Below are the code and all the weights of a small trained network. Each question names an input and a target symbol and asks about switching units off, where a switched-off unit gives its printed mean instead of its output.

import numpy as np


def w(rows, s, z=0):
    codes = np.array(rows[::2]) - 128.0
    scale = np.full(codes.shape[1], s)
    scale[-1] = z or s
    return codes * scale


def norm(h):
    return h / np.sqrt((h * h).mean(-1, keepdims=True) + 1e-5)


def softmax(a):
    e = np.exp(a - a.max(-1, keepdims=True))
    return e / e.sum(-1, keepdims=True)


def log_softmax(a):
    a = a - a.max(-1, keepdims=True)
    return a - np.log(np.exp(a).sum(-1, keepdims=True))


def net(x, mask):
    ids = ['ΓΘΞΦΩαβδεζηλμστψ'.index(c) for c in x.split()]
    T = len(ids)
    res = E[ids] + P[:T]
    u = 0
    for l in range(3):
        r = norm(res)
        for j in range(3):
            rows = slice(3 * j, 3 * j + 3)
            q, k, v = (r @ M[l][rows].T for M in (Q, K, V))
            z = softmax(np.where(np.tri(T) > 0, q @ k.T / 3**0.5, -1e9)) @ v
            o = O[l][rows]
            res = res + np.where(mask[u + j], z, o[:, -1]) @ o[:, :-1]
        u += 3
    return log_softmax(norm(res)[-1] @ U[:, :-1].T + U[:, -1])


Q, K, V, O = {}, {}, {}, {}
E = w([
[148,187,143],'Γ',
[139,129,162],'Θ',
[128,113,172],'Ξ',
[161,109,151],'Φ',
[164,147,101],'Ω',
[198,107,108],'α',
[128,120,112],'β',
[101,170,118],'δ',
[171,176,103],'ε',
[193,122,103],'ζ',
[132,155,114],'η',
[35,97,252],'λ',
[156,99,119],'μ',
[172,149,91],'σ',
[177,190,88],'τ',
[133,166,155],'ψ',
],0.019)
P = w([
[72,117,148],'0',
[188,146,245],'1',
[185,156,246],'2',
[181,156,235],'3',
[184,159,238],'4',
[179,174,239],'5',
[177,167,238],'6',
[192,177,234],'7',
[192,180,228],'8',
[197,193,216],'9',
],0.012)
Q[0] = w([
[66,135,66],'L0H0',
[2,24,18],'L0H0',
[75,31,4],'L0H0',
[126,77,174],'L0H1',
[79,145,169],'L0H1',
[41,121,127],'L0H1',
[151,82,95],'L0H2',
[74,121,142],'L0H2',
[159,48,24],'L0H2',
],0.017)
K[0] = w([
[183,100,169],'L0H0',
[231,175,251],'L0H0',
[175,134,212],'L0H0',
[69,126,188],'L0H1',
[127,73,136],'L0H1',
[74,98,76],'L0H1',
[158,155,173],'L0H2',
[151,148,114],'L0H2',
[185,148,227],'L0H2',
],0.02)
V[0] = w([
[212,157,63],'L0H0',
[179,80,253],'L0H0',
[116,18,140],'L0H0',
[98,71,84],'L0H1',
[125,105,90],'L0H1',
[99,104,153],'L0H1',
[67,142,48],'L0H2',
[63,85,114],'L0H2',
[194,179,36],'L0H2',
],0.013)
O[0] = w([
[217,154,189,64],'L0H0',
[54,94,199,92],'L0H0',
[73,2,107,84],'L0H0',
[206,160,150,2],'L0H1',
[122,134,202,59],'L0H1',
[162,218,105,117],'L0H1',
[214,152,136,152],'L0H2',
[176,85,71,142],'L0H2',
[133,205,186,88],'L0H2',
],0.0094,0.0099)
Q[1] = w([
[111,133,77],'L1H0',
[152,242,125],'L1H0',
[107,5,123],'L1H0',
[168,16,216],'L1H1',
[117,114,242],'L1H1',
[194,68,171],'L1H1',
[202,212,34],'L1H2',
[234,107,76],'L1H2',
[62,121,84],'L1H2',
],0.016)
K[1] = w([
[108,76,84],'L1H0',
[32,89,176],'L1H0',
[194,135,83],'L1H0',
[199,136,204],'L1H1',
[184,81,160],'L1H1',
[163,139,212],'L1H1',
[3,147,164],'L1H2',
[105,208,149],'L1H2',
[100,96,30],'L1H2',
],0.021)
V[1] = w([
[132,103,73],'L1H0',
[108,235,246],'L1H0',
[70,201,100],'L1H0',
[206,255,131],'L1H1',
[180,92,157],'L1H1',
[212,115,158],'L1H1',
[214,168,194],'L1H2',
[73,103,56],'L1H2',
[111,178,52],'L1H2',
],0.013)
O[1] = w([
[103,186,154,133],'L1H0',
[189,2,157,174],'L1H0',
[137,108,217,225],'L1H0',
[185,14,103,252],'L1H1',
[138,158,57,57],'L1H1',
[135,135,37,78],'L1H1',
[175,68,58,131],'L1H2',
[103,210,199,145],'L1H2',
[163,139,182,225],'L1H2',
],0.012,0.0042)
Q[2] = w([
[127,142,34],'L2H0',
[48,135,108],'L2H0',
[79,117,91],'L2H0',
[76,213,96],'L2H1',
[103,212,90],'L2H1',
[91,191,117],'L2H1',
[170,42,120],'L2H2',
[129,70,175],'L2H2',
[6,149,76],'L2H2',
],0.027)
K[2] = w([
[132,17,162],'L2H0',
[213,60,63],'L2H0',
[214,38,64],'L2H0',
[207,2,230],'L2H1',
[150,9,253],'L2H1',
[192,33,196],'L2H1',
[170,241,177],'L2H2',
[87,248,76],'L2H2',
[241,57,62],'L2H2',
],0.018)
V[2] = w([
[206,152,118],'L2H0',
[7,183,242],'L2H0',
[161,102,26],'L2H0',
[159,172,74],'L2H1',
[124,123,172],'L2H1',
[149,83,227],'L2H1',
[24,80,42],'L2H2',
[245,165,208],'L2H2',
[9,114,154],'L2H2',
],0.013)
O[2] = w([
[84,130,60,178],'L2H0',
[247,178,155,106],'L2H0',
[45,132,141,103],'L2H0',
[105,176,97,148],'L2H1',
[128,55,82,137],'L2H1',
[220,43,115,162],'L2H1',
[17,128,241,5],'L2H2',
[197,111,9,253],'L2H2',
[153,101,206,53],'L2H2',
],0.012,0.0061)
U = w([
[113,123,136,173],'Γ',
[103,143,118,128],'Θ',
[226,153,185,54],'Ξ',
[131,92,105,135],'Φ',
[124,103,100,120],'Ω',
[15,155,4,75],'α',
[95,220,75,106],'β',
[122,123,140,202],'δ',
[110,107,157,184],'ε',
[53,18,120,135],'ζ',
[124,114,122,121],'η',
[126,84,120,178],'λ',
[45,69,149,166],'μ',
[124,109,91,113],'σ',
[251,231,51,2],'τ',
[203,32,197,99],'ψ',
],0.015,0.0055)

Each question gives the input, a string of symbols that net reads in full, and the target symbol t.
The units are the heads (3 rows each of Q, K, V and O). Each row of codes is followed by its name. A weight is (code - 128) times the scale printed after its matrix; where a second scale follows, it is the last column's (O and U).
mask holds one flag per head, layer by layer. A switched-off head (its flag False) gives its mean, the last column of its rows in O, instead of its output. The means were averaged over made-up inputs and are rounded, as every weight is.
A unit's drop is (log p(t) with every unit on - log p(t) with that unit switched off) / (log p(t) with every unit on - log p(t) with every unit switched off).
The circuit of an input: a set's keep is (log p(t) with only the set's units on - log p(t) with every unit switched off) / (log p(t) with every unit on - log p(t) with every unit switched off). Starting from all 9 units, units are removed one at a time, each time the one whose removal leaves the highest keep (on an exact tie, the one counted first), for as long as the keep stays at least 0.8.
circuit, biggest first: the units of the circuit, biggest drop first
most important unit: the unit with the biggest drop
heads that matter: for each layer, one digit per head in row order, 1 if its drop is at least 0.15 and else 0, layers parted by /
input β δ ψ τ, target β: heads that matter -> 101 / 100 / 000
input β Γ α, target β: circuit, biggest first -> L1H0; L0H0; L1H2
input α δ ψ τ δ ψ ε, target μ: circuit, biggest first -> L1H2; L0H0; L2H2; L1H1
input η β Φ ε δ η, target α: most important unit -> L0H1
input α δ Ω β Γ, target μ: heads that matter -> 110 / 101 / 001
input η ψ Φ η η, target α: circuit, biggest first -> L0H2; L2H0; L1H0
input Γ δ δ δ β τ Γ, target ψ: heads that matter -> 100 / 100 / 000
input η ψ η Γ Ξ Γ Ξ, target α: heads that matter -> 011 / 010 / 100
input η τ ζ β τ Γ δ, target α: circuit, biggest first -> L0H2; L2H0; L1H1; L1H0
input ψ α β α ψ Ξ η η Ξ Ξ, target Ξ: heads that matter -> 101 / 000 / 100
input ψ Γ η, target Ξ: heads that matter -> 000 / 000 / 100
input Γ δ α β ψ ε τ ζ η, target ψ: circuit, biggest first -> L0H0; L1H0
input ζ η η τ β η, target ζ: circuit, biggest first -> L0H0; L1H2; L2H0
input δ τ δ β, target τ: heads that matter -> 001 / 101 / 000
input Γ β β δ δ ψ, target ψ: circuit, biggest first -> L1H0
input η ζ η ε ψ Φ Φ, target α: circuit, biggest first -> L2H0; L1H1; L1H0
input α η ζ Φ Ξ Ω δ α δ Ω, target μ: circuit, biggest first -> L0H0; L1H2; L2H2; L1H1
input η ψ Γ β ψ σ τ η β, target α: circuit, biggest first -> L0H1; L2H0; L1H0
input η ψ δ τ ψ, target α: heads that matter -> 111 / 010 / 100
input Γ ζ δ, target ψ: heads that matter -> 000 / 100 / 000
input ψ ζ α δ Γ Γ ε Γ λ δ, target Ξ: heads that matter -> 001 / 000 / 100
input δ β δ ζ τ α Ξ, target τ: circuit, biggest first -> L1H0
input ψ ε μ τ Θ δ Ξ α δ, target Ξ: heads that matter -> 000 / 000 / 100
input η δ δ η Φ Θ δ δ τ, target α: heads that matter -> 111 / 010 / 100
